Below is a small trained network, with its code and all its weights. Each question gives an input and a target symbol and asks what happens when units are switched off, that is, made to give their printed mean instead of their output.

import numpy as np


def w(rows, s, z=0):
    codes = np.array(rows[::2]) - 128.0
    scale = np.full(codes.shape[1], s)
    scale[-1] = z or s
    return codes * scale


def norm(h):
    return h / np.sqrt((h * h).mean(-1, keepdims=True) + 1e-5)


def f(y):
    return y / 2 * (1 + np.tanh(0.7978845608 * (y + 0.044715 * y**3)))


def softmax(a):
    e = np.exp(a - a.max(-1, keepdims=True))
    return e / e.sum(-1, keepdims=True)


def log_softmax(a):
    a = a - a.max(-1, keepdims=True)
    return a - np.log(np.exp(a).sum(-1, keepdims=True))


def net(x, mask):
    ids = ['Ξδζλσω'.index(c) for c in x.split()]
    T = len(ids)
    res = E[ids] + P[:T]
    u = 0
    for l in range(3):
        q, k, v = (norm(res) @ M[l].T for M in (Q, K, V))
        z = softmax(np.where(np.tri(T) > 0, q @ k.T / 3**0.5, -1e9)) @ v
        res = res + np.where(mask[u], z, O[l][:, -1]) @ O[l][:, :-1]
        u += 1
        y = f(norm(res) @ A[l][:, :-1].T + A[l][:, -1])
        res = res + np.where(mask[u : u + 4], y, B[l][:, -1]) @ B[l][:, :-1]
        u += 4
    return log_softmax(norm(res)[-1] @ U[:, :-1].T + U[:, -1])


Q, K, V, O, A, B = {}, {}, {}, {}, {}, {}
E = w([
[93,185,21,127,165],'Ξ',
[102,99,254,66,97],'δ',
[136,191,177,227,34],'ζ',
[169,96,72,219,126],'λ',
[163,6,136,137,168],'σ',
[50,222,146,53,114],'ω',
],0.0058)
P = w([
[160,115,121,145,117],'0',
[99,92,100,131,86],'1',
[77,124,142,178,184],'2',
[203,166,142,119,138],'3',
[159,116,114,107,64],'4',
[15,101,132,194,147],'5',
[143,103,78,66,17],'6',
[231,166,121,66,73],'7',
[193,196,172,131,218],'8',
[59,141,168,189,224],'9',
[5,69,97,176,57],'10',
],0.0034)
Q[0] = w([
[174,107,76,74,24],'L0H0',
[5,77,117,169,103],'L0H0',
[139,160,162,162,187],'L0H0',
],0.027)
K[0] = w([
[19,111,159,197,188],'L0H0',
[253,212,180,116,238],'L0H0',
[150,123,99,80,45],'L0H0',
],0.02)
V[0] = w([
[93,216,84,146,130],'L0H0',
[79,108,3,97,244],'L0H0',
[243,169,123,204,164],'L0H0',
],0.0059)
O[0] = w([
[145,101,96,124,218,205],'L0H0',
[89,178,186,190,253,249],'L0H0',
[235,178,150,97,168,132],'L0H0',
],0.0066,0.0018)
A[0] = w([
[213,179,148,98,149,1],'L0N0',
[181,132,2,163,143,166],'L0N1',
[134,122,50,234,128,146],'L0N2',
[170,38,91,207,148,172],'L0N3',
],0.014,0.0043)
B[0] = w([
[102,1,104,223,60,152],'L0N0',
[206,135,135,137,245,253],'L0N1',
[209,168,37,149,105,242],'L0N2',
[206,59,77,203,111,235],'L0N3',
],0.01,0.0052)
Q[1] = w([
[253,121,217,143,74],'L1H0',
[177,132,138,26,215],'L1H0',
[179,130,199,170,64],'L1H0',
],0.0058)
K[1] = w([
[198,94,228,79,110],'L1H0',
[128,253,124,43,178],'L1H0',
[133,27,171,179,106],'L1H0',
],0.0061)
V[1] = w([
[107,105,115,123,129],'L1H0',
[42,134,202,254,154],'L1H0',
[122,70,80,82,93],'L1H0',
],0.0031)
O[1] = w([
[117,133,113,170,156,94],'L1H0',
[87,65,6,113,42,3],'L1H0',
[151,171,153,170,222,100],'L1H0',
],0.0024,0.00057)
A[1] = w([
[6,167,115,158,109,247],'L1N0',
[72,15,199,55,158,118],'L1N1',
[192,214,194,196,66,238],'L1N2',
[116,177,73,162,94,90],'L1N3',
],0.014,0.0013)
B[1] = w([
[156,113,40,144,72,204],'L1N0',
[252,115,76,91,202,221],'L1N1',
[206,169,151,133,101,255],'L1N2',
[124,164,115,137,184,201],'L1N3',
],0.013,0.004)
Q[2] = w([
[206,89,64,136,94],'L2H0',
[203,65,239,187,95],'L2H0',
[115,62,2,139,156],'L2H0',
],0.0065)
K[2] = w([
[216,105,116,79,73],'L2H0',
[184,131,176,254,92],'L2H0',
[212,151,31,93,179],'L2H0',
],0.0071)
V[2] = w([
[81,153,122,173,93],'L2H0',
[109,157,145,124,107],'L2H0',
[248,142,85,124,156],'L2H0',
],0.012)
O[2] = w([
[173,132,147,145,133,94],'L2H0',
[160,113,107,139,149,100],'L2H0',
[1,129,161,60,115,249],'L2H0',
],0.0079,0.019)
A[2] = w([
[122,43,218,174,122,199],'L2N0',
[145,41,122,94,193,73],'L2N1',
[205,175,251,74,205,33],'L2N2',
[192,77,215,28,146,249],'L2N3',
],0.011,0.0017)
B[2] = w([
[118,234,171,221,103,196],'L2N0',
[59,109,201,176,163,253],'L2N1',
[141,254,179,137,173,241],'L2N2',
[221,48,173,103,126,235],'L2N3',
],0.0079,0.004)
U = w([
[51,198,144,128,254,192],'Ξ',
[67,104,77,52,44,125],'δ',
[203,46,231,34,151,133],'ζ',
[86,52,205,244,95,159],'λ',
[205,242,187,151,54,142],'σ',
[217,81,13,191,170,5],'ω',
],0.0053,0.0014)

Each question gives the input, a string of symbols that net reads in full, and the target symbol t.
The units are the heads (3 rows each of Q, K, V and O) and the neurons (one row each of A and B). Each row of codes is followed by its name. A weight is (code - 128) times the scale printed after its matrix; where a second scale follows, it is the last column's (O, A, B and U).
mask holds one flag per unit, layer by layer, with each layer's heads first. A switched-off unit (its flag False) gives its mean, the last column of its rows in O or B, instead of its output. The means were averaged over made-up inputs and are rounded, as every weight is.
A unit's drop is (log p(t) with every unit on - log p(t) with that unit switched off) / (log p(t) with every unit on - log p(t) with every unit switched off).
The circuit of an input: a set's keep is (log p(t) with only the set's units on - log p(t) with every unit switched off) / (log p(t) with every unit on - log p(t) with every unit switched off). Starting from the 12 units with the biggest drops (on a tie, the unit counted first), units are removed one at a time, each time the one whose removal leaves the highest keep (on an exact tie, the one counted first), for as long as the keep stays at least 0.8.
circuit, biggest first: the units of the circuit, biggest drop first
unit that matters most: the unit with the biggest drop
k most important neurons: the k neurons with the biggest drops, biggest first
k most important neurons of layer l: the k neurons of layer l with the biggest drops, biggest first
input ω ω Ξ, target ω: unit that matters most : L0H0
input δ σ ω σ ζ, target ω: circuit, biggest first : [L0H0; L0N2]
input λ σ ζ Ξ, target σ: 2 most important neurons : [L1N2; L0N0]
input Ξ Ξ ζ ω Ξ ζ Ξ λ, target ζ: circuit, biggest first : [L0H0; L0N1; L2N3]
input σ ω δ, target σ: 3 most important neurons : [L1N2; L2N2; L0N0]
input Ξ Ξ ζ δ Ξ ζ ω δ δ, target ω: circuit, biggest first : [L1N1; L0H0; L0N1; L0N3]
input σ Ξ λ λ Ξ δ, target λ: circuit, biggest first : [L0H0; L0N0]
input λ Ξ δ Ξ δ λ σ δ δ ω δ, target δ: 4 most important neurons : [L0N1; L1N0; L0N3; L1N2]
input Ξ δ Ξ ζ Ξ ω, target ζ: 2 most important neurons of layer 0 : [L0N2; L0N3]
input δ ζ ω δ ω ζ ζ δ ω, target ζ: 2 most important neurons of layer 2 : [L2N3; L2N0]
input σ Ξ Ξ σ Ξ ω, target δ: 2 most important neurons : [L0N1; L1N0]
input ω Ξ δ σ Ξ ω δ ζ σ ζ, target ζ: circuit, biggest first : [L0H0; L0N2]
input σ Ξ ω ω ζ λ Ξ ω ω Ξ Ξ, target ω: 2 most important neurons : [L0N2; L0N3]
input Ξ δ δ Ξ ζ ω ω ζ λ, target ω: circuit, biggest first : [L0N3]
input ζ ω Ξ, target ζ: 4 most important neurons : [L0N1; L2N3; L1N3; L2N0]
input Ξ Ξ Ξ σ σ Ξ ζ ω Ξ ζ, target ω: 2 most important neurons : [L0N2; L0N3]
input δ λ Ξ δ, target λ: 3 most important neurons : [L0N0; L2N1; L2N0]
input σ ω δ Ξ σ ζ ω σ ω, target ω: 4 most important neurons : [L1N0; L1N1; L0N1; L0N2]
input Ξ λ ζ ζ δ ζ, target ζ: 2 most important neurons of layer 0 : [L0N2; L0N1]
input ζ Ξ σ ω λ, target σ: unit that matters most : L0H0
